Here is a tiny trained network, its code and every weight. The questions are about switching its units off for an input and a class, where a switched-off unit gives its printed mean instead of its output.

import numpy as np


def w(rows, s, z=0):
    codes = np.array(rows[::2]) - 128.0
    scale = np.full(codes.shape[1], s)
    scale[-1] = z or s
    return codes * scale


def f(y):
    return y / 2 * (1 + np.tanh(0.7978845608 * (y + 0.044715 * y**3)))


def log_softmax(a):
    a = a - a.max(-1, keepdims=True)
    return a - np.log(np.exp(a).sum(-1, keepdims=True))


def net(x, mask):
    res = np.array(x, float).reshape(1, 4) / 4 @ E
    y = f(res @ A[0][:, :-1].T + A[0][:, -1])
    res = res + np.where(mask, y, B[0][:, -1]) @ B[0][:, :-1]
    return log_softmax(res[-1] @ U[:, :-1].T + U[:, -1])


A, B = {}, {}
E = w([
[166,177,118,174,160,183,21,33,163],'x0',
[88,79,237,165,252,157,156,121,37],'x1',
[42,147,28,191,175,184,227,113,136],'x2',
[205,156,173,248,165,93,194,194,254],'x3',
],0.0088)
A[0] = w([
[75,123,162,163,168,150,118,105,66,189],'n0',
[43,111,92,67,155,172,89,87,122,70],'n1',
[141,67,126,107,214,166,134,156,122,60],'n2',
[97,80,103,73,77,141,163,112,63,121],'n3',
[107,109,123,80,140,142,102,114,81,72],'n4',
[148,133,152,223,154,103,116,142,187,155],'n5',
[119,141,89,147,52,90,141,153,185,120],'n6',
[158,187,125,128,139,207,100,104,107,97],'n7',
[197,121,166,140,119,123,196,195,171,226],'n8',
[218,68,242,116,45,87,60,151,117,12],'n9',
[69,178,84,214,151,118,160,113,125,53],'n10',
[62,99,218,159,214,182,140,201,76,44],'n11',
[142,172,123,122,119,101,164,255,77,85],'n12',
[133,104,175,145,174,115,103,135,86,132],'n13',
[116,213,15,31,77,96,126,154,139,68],'n14',
[86,129,69,147,102,157,206,103,145,78],'n15',
[156,128,127,133,188,123,194,162,217,40],'n16',
[105,47,97,66,143,145,175,211,133,78],'n17',
[61,100,89,176,132,174,132,140,132,67],'n18',
[91,123,105,106,159,211,177,97,169,132],'n19',
[160,155,159,158,174,100,149,139,152,3],'n20',
[162,196,136,175,186,193,64,23,146,42],'n21',
[91,98,168,177,214,150,104,76,113,171],'n22',
[181,149,123,191,162,179,196,193,151,215],'n23',
[141,166,61,117,120,152,55,122,200,202],'n24',
],0.01,0.0035)
B[0] = w([
[164,84,111,96,122,101,134,115,149,203],'n0',
[169,224,124,88,165,72,42,119,99,199],'n1',
[174,79,56,156,113,71,139,122,190,163],'n2',
[116,195,106,74,165,111,72,158,62,205],'n3',
[128,177,93,129,168,130,101,111,131,180],'n4',
[157,176,149,65,156,98,97,89,89,231],'n5',
[215,76,84,167,112,99,161,98,101,205],'n6',
[131,174,121,147,151,137,160,180,79,169],'n7',
[116,192,146,84,187,107,139,121,97,237],'n8',
[24,181,138,181,42,170,134,61,189,249],'n9',
[97,161,174,145,80,135,114,110,194,194],'n10',
[140,120,45,169,132,102,174,89,142,234],'n11',
[76,119,113,179,135,176,154,194,87,184],'n12',
[167,110,96,132,87,93,186,77,159,186],'n13',
[168,94,65,140,162,100,174,87,136,233],'n14',
[66,154,121,127,64,191,117,71,211,191],'n15',
[148,160,122,85,152,109,40,134,100,210],'n16',
[107,114,148,182,121,166,145,254,70,185],'n17',
[87,142,142,121,35,149,76,93,170,167],'n18',
[92,131,186,146,93,140,124,97,152,179],'n19',
[126,197,73,94,164,93,101,150,145,172],'n20',
[107,180,129,195,133,187,192,246,58,230],'n21',
[146,90,84,92,86,125,179,133,124,217],'n22',
[150,152,135,81,149,143,106,120,108,241],'n23',
[170,77,124,151,187,156,170,128,129,219],'n24',
],0.0089,0.012)
U = w([
[137,176,122,44,188,85,43,117,94,98],'0',
[193,73,62,136,134,88,192,89,148,94],'1',
[37,160,160,139,54,159,94,74,198,104],'2',
[104,134,128,171,159,174,168,252,62,105],'3',
[133,95,145,78,168,143,149,106,103,249],'4',
[112,70,182,130,156,129,79,139,133,102],'5',
],0.014,0.02)

Each question gives the input, the list of numbers given to net, and the class t.
The units are the neurons (one row each of A and B). Each row of codes is followed by its name. A weight is (code - 128) times the scale printed after its matrix; where a second scale follows, it is the last column's (A, B and U).
mask holds one flag per neuron, in row order. A switched-off neuron (its flag False) gives its mean, the last column of its row in B, instead of its output. The means were averaged over made-up inputs and are rounded, as every weight is.
A unit's drop is (log p(t) with every unit on - log p(t) with that unit switched off) / (log p(t) with every unit on - log p(t) with every unit switched off).
The circuit of an input: a set's keep is (log p(t) with only the set's units on - log p(t) with every unit switched off) / (log p(t) with every unit on - log p(t) with every unit switched off). Starting from the 12 units with the biggest drops (on a tie, the unit counted first), units are removed one at a time, each time the one whose removal leaves the highest keep (on an exact tie, the one counted first), for as long as the keep stays at least 0.8.
units of the circuit, in order: the units of the circuit, biggest drop first
unit that matters most: the unit with the biggest drop
top k neurons: the k neurons with the biggest drops, biggest first
drop of u: that unit's drop, to one decimal
input [-7,-1,8,6], class 2: units of the circuit, in order -> (n15)
input [8,-6,-7,-7], class 3: units of the circuit, in order -> (n21, n24)
input [-6,-3,-6,3], class 2: top 2 neurons -> (n9, n21)
input [5,5,5,-1], class 1: top 3 neurons -> (n9, n22, n0)
input [0,-6,-7,7], class 0: top 2 neurons -> (n8, n5)
input [-5,-3,3,-5], class 0: top 3 neurons -> (n21, n3, n1)
input [-6,3,-6,-3], class 2: top 2 neurons -> (n9, n21)
input [-8,7,-5,-7], class 3: top 3 neurons -> (n17, n3, n12)
input [-8,-6,1,5], class 3: top 2 neurons -> (n12, n17)
input [-7,4,1,-6], class 3: top 2 neurons -> (n17, n5)
input [-1,4,7,-6], class 2: top 2 neurons -> (n15, n18)
input [4,6,1,5], class 1: top 2 neurons -> (n11, n22)
input [1,1,8,-8], class 0: top 2 neurons -> (n1, n3)
input [-4,1,-6,1], class 2: units of the circuit, in order -> (n9)
input [6,0,-6,-5], class 2: top 2 neurons -> (n9, n17)
input [3,-8,7,-5], class 1: top 3 neurons -> (n14, n24, n9)
input [2,7,5,2], class 1: drop of n7 -> 0.0
input [-5,1,7,-1], class 2: drop of n15 -> 0.1
input [-8,-1,0,-6], class 3: drop of n17 -> 2.5
input [-1,-5,-4,2], class 1: unit that matters most -> n6
